Below is a small trained network, with its code and all its weights. Each question gives an input and a target symbol and asks what happens when units are switched off, that is, made to give their printed mean instead of their output.

import numpy as np


def w(rows, s, z=0):
    codes = np.array(rows[::2]) - 128.0
    scale = np.full(codes.shape[1], s)
    scale[-1] = z or s
    return codes * scale


def norm(h):
    return h / np.sqrt((h * h).mean(-1, keepdims=True) + 1e-5)


def f(y):
    return y / 2 * (1 + np.tanh(0.7978845608 * (y + 0.044715 * y**3)))


def softmax(a):
    e = np.exp(a - a.max(-1, keepdims=True))
    return e / e.sum(-1, keepdims=True)


def log_softmax(a):
    a = a - a.max(-1, keepdims=True)
    return a - np.log(np.exp(a).sum(-1, keepdims=True))


def net(x, mask):
    ids = ['ΓΘΞΠΣΨαβεζητφ'.index(c) for c in x.split()]
    T = len(ids)
    res = E[ids] + P[:T]
    u = 0
    for l in range(2):
        r = norm(res)
        for j in range(2):
            rows = slice(4 * j, 4 * j + 4)
            q, k, v = (r @ M[l][rows].T for M in (Q, K, V))
            z = softmax(np.where(np.tri(T) > 0, q @ k.T / 4**0.5, -1e9)) @ v
            o = O[l][rows]
            res = res + np.where(mask[u + j], z, o[:, -1]) @ o[:, :-1]
        u += 2
        y = f(norm(res) @ A[l][:, :-1].T + A[l][:, -1])
        res = res + np.where(mask[u : u + 8], y, B[l][:, -1]) @ B[l][:, :-1]
        u += 8
    return log_softmax(norm(res)[-1] @ U[:, :-1].T + U[:, -1])


Q, K, V, O, A, B = {}, {}, {}, {}, {}, {}
E = w([
[122,172,84,95],'Γ',
[171,107,70,162],'Θ',
[118,165,144,168],'Ξ',
[117,138,72,251],'Π',
[151,120,138,148],'Σ',
[156,131,109,85],'Ψ',
[137,85,55,78],'α',
[181,199,119,187],'β',
[127,36,182,131],'ε',
[137,211,143,246],'ζ',
[65,81,74,145],'η',
[161,162,138,142],'τ',
[205,117,121,225],'φ',
],0.017)
P = w([
[97,207,106,243],'0',
[85,187,120,253],'1',
[123,194,134,231],'2',
[144,191,135,205],'3',
[161,192,132,179],'4',
[179,189,134,162],'5',
[199,183,142,149],'6',
[224,176,130,142],'7',
],0.0032)
Q[0] = w([
[114,158,56,119],'0.h0',
[240,196,129,143],'0.h0',
[128,249,135,106],'0.h0',
[135,202,203,195],'0.h0',
[91,106,87,150],'0.h1',
[73,111,104,159],'0.h1',
[159,121,120,135],'0.h1',
[67,167,171,76],'0.h1',
],0.012)
K[0] = w([
[101,67,80,103],'0.h0',
[208,2,188,166],'0.h0',
[92,149,210,58],'0.h0',
[83,143,239,204],'0.h0',
[129,174,139,91],'0.h1',
[89,211,116,140],'0.h1',
[133,100,159,111],'0.h1',
[138,144,53,169],'0.h1',
],0.011)
V[0] = w([
[135,113,135,105],'0.h0',
[144,188,24,205],'0.h0',
[133,104,138,95],'0.h0',
[107,131,207,126],'0.h0',
[126,128,119,95],'0.h1',
[139,57,73,158],'0.h1',
[115,110,169,95],'0.h1',
[98,108,254,49],'0.h1',
],0.006)
O[0] = w([
[103,98,141,138,107],'0.h0',
[156,224,131,86,252],'0.h0',
[102,98,148,139,95],'0.h0',
[147,102,83,140,83],'0.h0',
[119,109,156,117,97],'0.h1',
[142,85,62,108,171],'0.h1',
[124,142,143,82,77],'0.h1',
[115,194,175,1,2],'0.h1',
],0.0059,0.0051)
A[0] = w([
[88,113,236,2,4],'0.n0',
[162,135,139,148,139],'0.n1',
[83,84,181,164,170],'0.n2',
[177,174,194,99,125],'0.n3',
[94,113,191,170,113],'0.n4',
[137,205,227,56,79],'0.n5',
[133,194,96,121,81],'0.n6',
[112,76,63,115,226],'0.n7',
],0.0094,0.0022)
B[0] = w([
[253,120,109,19,158],'0.n0',
[179,103,122,99,251],'0.n1',
[93,111,151,218,152],'0.n2',
[185,136,108,116,143],'0.n3',
[127,132,169,175,141],'0.n4',
[129,96,161,65,98],'0.n5',
[131,138,146,69,215],'0.n6',
[115,61,111,168,238],'0.n7',
],0.016,0.0023)
Q[1] = w([
[116,202,135,5],'1.h0',
[111,186,119,79],'1.h0',
[34,161,26,167],'1.h0',
[76,174,73,149],'1.h0',
[35,234,127,93],'1.h1',
[167,76,76,110],'1.h1',
[211,51,33,113],'1.h1',
[110,50,54,44],'1.h1',
],0.015)
K[1] = w([
[98,194,6,129],'1.h0',
[80,159,94,134],'1.h0',
[30,165,184,65],'1.h0',
[48,143,177,111],'1.h0',
[34,208,74,96],'1.h1',
[161,84,188,97],'1.h1',
[195,72,235,76],'1.h1',
[76,24,171,45],'1.h1',
],0.015)
V[1] = w([
[176,74,254,163],'1.h0',
[132,97,166,136],'1.h0',
[156,97,97,136],'1.h0',
[201,120,70,146],'1.h0',
[126,119,162,113],'1.h1',
[98,121,236,165],'1.h1',
[131,118,164,173],'1.h1',
[92,149,140,21],'1.h1',
],0.0076)
O[1] = w([
[223,13,239,146,168],'1.h0',
[128,96,174,156,130],'1.h0',
[153,178,142,83,171],'1.h0',
[240,193,130,8,226],'1.h0',
[136,170,124,155,105],'1.h1',
[211,216,188,224,99],'1.h1',
[149,165,187,154,158],'1.h1',
[143,116,2,150,1],'1.h1',
],0.0052,0.0069)
A[1] = w([
[174,139,201,56,219],'1.n0',
[73,130,103,62,138],'1.n1',
[45,231,255,114,28],'1.n2',
[154,155,61,167,57],'1.n3',
[165,196,138,188,4],'1.n4',
[112,167,65,34,180],'1.n5',
[80,193,136,26,76],'1.n6',
[103,132,227,38,104],'1.n7',
],0.0097,0.0024)
B[1] = w([
[69,52,155,200,253],'1.n0',
[97,123,103,235,127],'1.n1',
[66,16,230,108,127],'1.n2',
[164,107,74,63,175],'1.n3',
[10,135,79,75,187],'1.n4',
[151,54,254,135,215],'1.n5',
[44,125,102,82,143],'1.n6',
[136,128,10,168,131],'1.n7',
],0.0091,0.0048)
U = w([
[58,143,90,54,254],'Γ',
[203,117,24,90,134],'Θ',
[27,131,205,85,173],'Ξ',
[116,185,38,182,204],'Π',
[136,75,225,221,101],'Σ',
[73,40,160,25,91],'Ψ',
[92,52,54,115,110],'α',
[175,250,117,82,152],'β',
[135,114,146,113,61],'ε',
[81,228,165,160,203],'ζ',
[60,94,68,189,166],'η',
[165,168,240,22,69],'τ',
[224,187,114,239,52],'φ',
],0.012,0.0054)

Each question gives the input, a string of symbols that net reads in full, and the target symbol t.
The units are the heads (4 rows each of Q, K, V and O) and the neurons (one row each of A and B). Each row of codes is followed by its name. A weight is (code - 128) times the scale printed after its matrix; where a second scale follows, it is the last column's (O, A, B and U).
mask holds one flag per unit, layer by layer, with each layer's heads first. A switched-off unit (its flag False) gives its mean, the last column of its rows in O or B, instead of its output. The means were averaged over made-up inputs and are rounded, as every weight is.
A unit's drop is (log p(t) with every unit on - log p(t) with that unit switched off) / (log p(t) with every unit on - log p(t) with every unit switched off).
The circuit of an input: a set's keep is (log p(t) with only the set's units on - log p(t) with every unit switched off) / (log p(t) with every unit on - log p(t) with every unit switched off). Starting from the 12 units with the biggest drops (on a tie, the unit counted first), units are removed one at a time, each time the one whose removal leaves the highest keep (on an exact tie, the one counted first), for as long as the keep stays at least 0.8.
units of the circuit, in order: the units of the circuit, biggest drop first
unit that matters most: the unit with the biggest drop
k most important neurons: the k neurons with the biggest drops, biggest first
top k neurons in layer l: the k neurons of layer l with the biggest drops, biggest first
heads that matter: for each layer, one digit per head in row order, 1 if its drop is at least 0.15 and else 0, layers parted by /
input ε Σ Θ Θ Θ, target τ: units of the circuit, in order : 0.h1; 0.n6
input α ε Θ, target Σ: heads that matter : 11 / 11
input Θ τ φ Θ Σ Θ Θ Γ, target Γ: units of the circuit, in order : 1.h0; 1.n6
input Γ β τ, target τ: top 2 neurons in layer 1 : 1.n5; 1.n0
input ζ Γ ζ Θ Θ ε ε ε, target τ: units of the circuit, in order : 0.h1; 1.h0
input Σ Ψ Θ τ ε Θ Θ Θ, target β: units of the circuit, in order : 0.h1; 1.h1; 1.h0
input Θ Ψ ζ Π, target Π: units of the circuit, in order : 1.n4; 1.n0; 1.n5
input Ψ ε ε ε Θ α η, target Σ: top neuron in layer 1 : 1.n4
input Θ τ α Γ, target Γ: heads that matter : 00 / 11
input ε φ ζ τ Θ η Γ, target Σ: units of the circuit, in order : 0.h0; 1.h1
input β Ψ Θ, target Θ: heads that matter : 00 / 01
input ε Γ φ Θ, target Σ: 2 most important neurons : 0.n7; 0.n2
input Ψ Ψ Θ Θ ε τ, target Σ: heads that matter : 10 / 00
input ε η Γ β Σ Θ α, target Σ: units of the circuit, in order : 1.h0; 1.h1; 0.n0
input Σ Γ Ψ Σ Σ φ η, target η: unit that matters most : 0.n1
input ε Θ Θ Θ Σ τ Θ, target β: 2 most important neurons : 0.n0; 0.n2
input Θ α Π, target Π: heads that matter : 01 / 00
input Θ η ε ε ε, target τ: heads that matter : 11 / 00
input β Ξ τ ε β Γ, target Σ: heads that matter : 10 / 10
input Σ Θ Ψ Ξ Θ Σ η, target η: unit that matters most : 1.n5
input Π Σ τ, target τ: 2 most important neurons : 0.n7; 1.n0
input ζ Θ β ε Θ τ Θ, target τ: heads that matter : 11 / 10
input Θ ε φ τ Ξ α, target Σ: 2 most important neurons : 0.n7; 0.n2
input Θ Σ Π ζ τ Ξ Ψ, target Ψ: heads that matter : 00 / 11
